Below is a small trained network, with its code and all its weights. Each question gives an input and a class and asks what happens when units are switched off, that is, made to give their printed mean instead of their output.

import numpy as np


def w(rows, s, z=0):
    codes = np.array(rows[::2]) - 128.0
    scale = np.full(codes.shape[1], s)
    scale[-1] = z or s
    return codes * scale


def f(y):
    return y / 2 * (1 + np.tanh(0.7978845608 * (y + 0.044715 * y**3)))


def log_softmax(a):
    a = a - a.max(-1, keepdims=True)
    return a - np.log(np.exp(a).sum(-1, keepdims=True))


def net(x, mask):
    res = np.array(x, float).reshape(1, 3) / 4 @ E
    y = f(res @ A[0][:, :-1].T + A[0][:, -1])
    res = res + np.where(mask, y, B[0][:, -1]) @ B[0][:, :-1]
    return log_softmax(res[-1] @ U[:, :-1].T + U[:, -1])


A, B = {}, {}
E = w([
[133,199,140,149,110,203,166,95,169,233,31,34],'x0',
[167,183,221,141,131,127,43,183,153,66,68,122],'x1',
[164,251,55,216,169,102,90,68,89,118,112,140],'x2',
],0.013)
A[0] = w([
[61,104,42,121,125,129,208,94,105,210,140,174,72],'neuron 0',
[103,51,1,147,91,161,195,36,151,222,151,78,139],'neuron 1',
[192,183,73,185,136,155,117,48,100,153,74,103,100],'neuron 2',
[111,116,129,181,58,162,121,122,115,154,110,115,254],'neuron 3',
[83,31,222,43,51,184,192,180,196,165,86,103,87],'neuron 4',
[101,155,125,108,81,214,115,114,165,201,76,46,102],'neuron 5',
[156,188,213,133,110,149,63,212,198,96,19,115,104],'neuron 6',
[159,146,129,151,72,160,200,108,204,205,40,44,101],'neuron 7',
],0.0076,0.015)
B[0] = w([
[153,154,174,208,58,188,42,201,52,131,131,58,186],'neuron 0',
[50,146,221,132,130,162,67,140,170,124,106,110,245],'neuron 1',
[98,147,91,157,136,134,165,60,67,87,115,168,210],'neuron 2',
[118,118,145,60,244,101,216,140,219,183,105,118,246],'neuron 3',
[147,221,76,180,149,111,133,51,55,95,34,187,253],'neuron 4',
[162,96,110,112,87,105,97,150,128,64,194,176,216],'neuron 5',
[47,126,227,147,96,162,98,163,121,146,98,77,230],'neuron 6',
[135,54,83,133,82,61,94,158,117,74,168,167,236],'neuron 7',
],0.011,0.015)
U = w([
[100,131,241,154,108,178,103,171,141,138,118,58,89],'0',
[133,210,93,171,156,121,130,33,94,117,92,160,159],'1',
[130,2,130,128,101,85,104,182,123,68,203,200,166],'2',
[134,90,164,85,229,121,186,128,237,189,110,85,254],'3',
[190,130,110,113,115,168,133,117,158,131,143,86,83],'4',
[179,124,109,136,106,147,150,118,115,169,136,81,83],'5',
[184,112,82,131,108,181,154,139,113,112,143,60,83],'6',
[189,108,118,155,113,182,165,126,145,166,139,130,81],'7',
],0.014,0.011)

Each question gives the input, the list of numbers given to net, and the class t.
The units are the neurons (one row each of A and B). Each row of codes is followed by its name. A weight is (code - 128) times the scale printed after its matrix; where a second scale follows, it is the last column's (A, B and U).
mask holds one flag per neuron, in row order. A switched-off neuron (its flag False) gives its mean, the last column of its row in B, instead of its output. The means were averaged over made-up inputs and are rounded, as every weight is.
A unit's drop is (log p(t) with every unit on - log p(t) with that unit switched off) / (log p(t) with every unit on - log p(t) with every unit switched off).
The circuit of an input: a set's keep is (log p(t) with only the set's units on - log p(t) with every unit switched off) / (log p(t) with every unit on - log p(t) with every unit switched off). Starting from all 8 units, units are removed one at a time, each time the one whose removal leaves the highest keep (on an exact tie, the one counted first), for as long as the keep stays at least 0.8.
units of the circuit, in order: the units of the circuit, biggest drop first
unit that matters most: the unit with the biggest drop
top k neurons: the k neurons with the biggest drops, biggest first
drop when u is switched off: that unit's drop, to one decimal
input [2,-1,-3], class 3: top 2 neurons -> (neuron 2; neuron 3)
input [-3,-1,-4], class 1: unit that matters most -> neuron 7
input [5,0,4], class 2: top 3 neurons -> (neuron 4; neuron 7; neuron 5)
input [4,-5,-7], class 1: top 2 neurons -> (neuron 4; neuron 6)
input [-6,7,-8], class 1: top 2 neurons -> (neuron 4; neuron 1)
input [2,-5,-2], class 0: top 2 neurons -> (neuron 0; neuron 1)
input [4,-8,7], class 0: top 3 neurons -> (neuron 1; neuron 0; neuron 4)
input [2,3,-3], class 3: top 2 neurons -> (neuron 0; neuron 1)
input [-7,0,6], class 2: top 2 neurons -> (neuron 4; neuron 2)
input [6,5,-1], class 2: top 4 neurons -> (neuron 7; neuron 5; neuron 1; neuron 0)
input [-2,-1,3], class 3: units of the circuit, in order -> (neuron 4; neuron 7; neuron 0)
input [7,6,-4], class 2: top 3 neurons -> (neuron 7; neuron 5; neuron 1)
input [5,7,6], class 0: top 2 neurons -> (neuron 6; neuron 4)
input [4,3,-2], class 2: top neuron -> (neuron 7)
input [3,0,2], class 3: top 2 neurons -> (neuron 4; neuron 3)
input [4,-1,-8], class 1: drop when neuron 4 is switched off -> 2.0
input [8,6,4], class 2: drop when neuron 5 is switched off -> 0.4
input [5,0,3], class 2: drop when neuron 7 is switched off -> 0.4
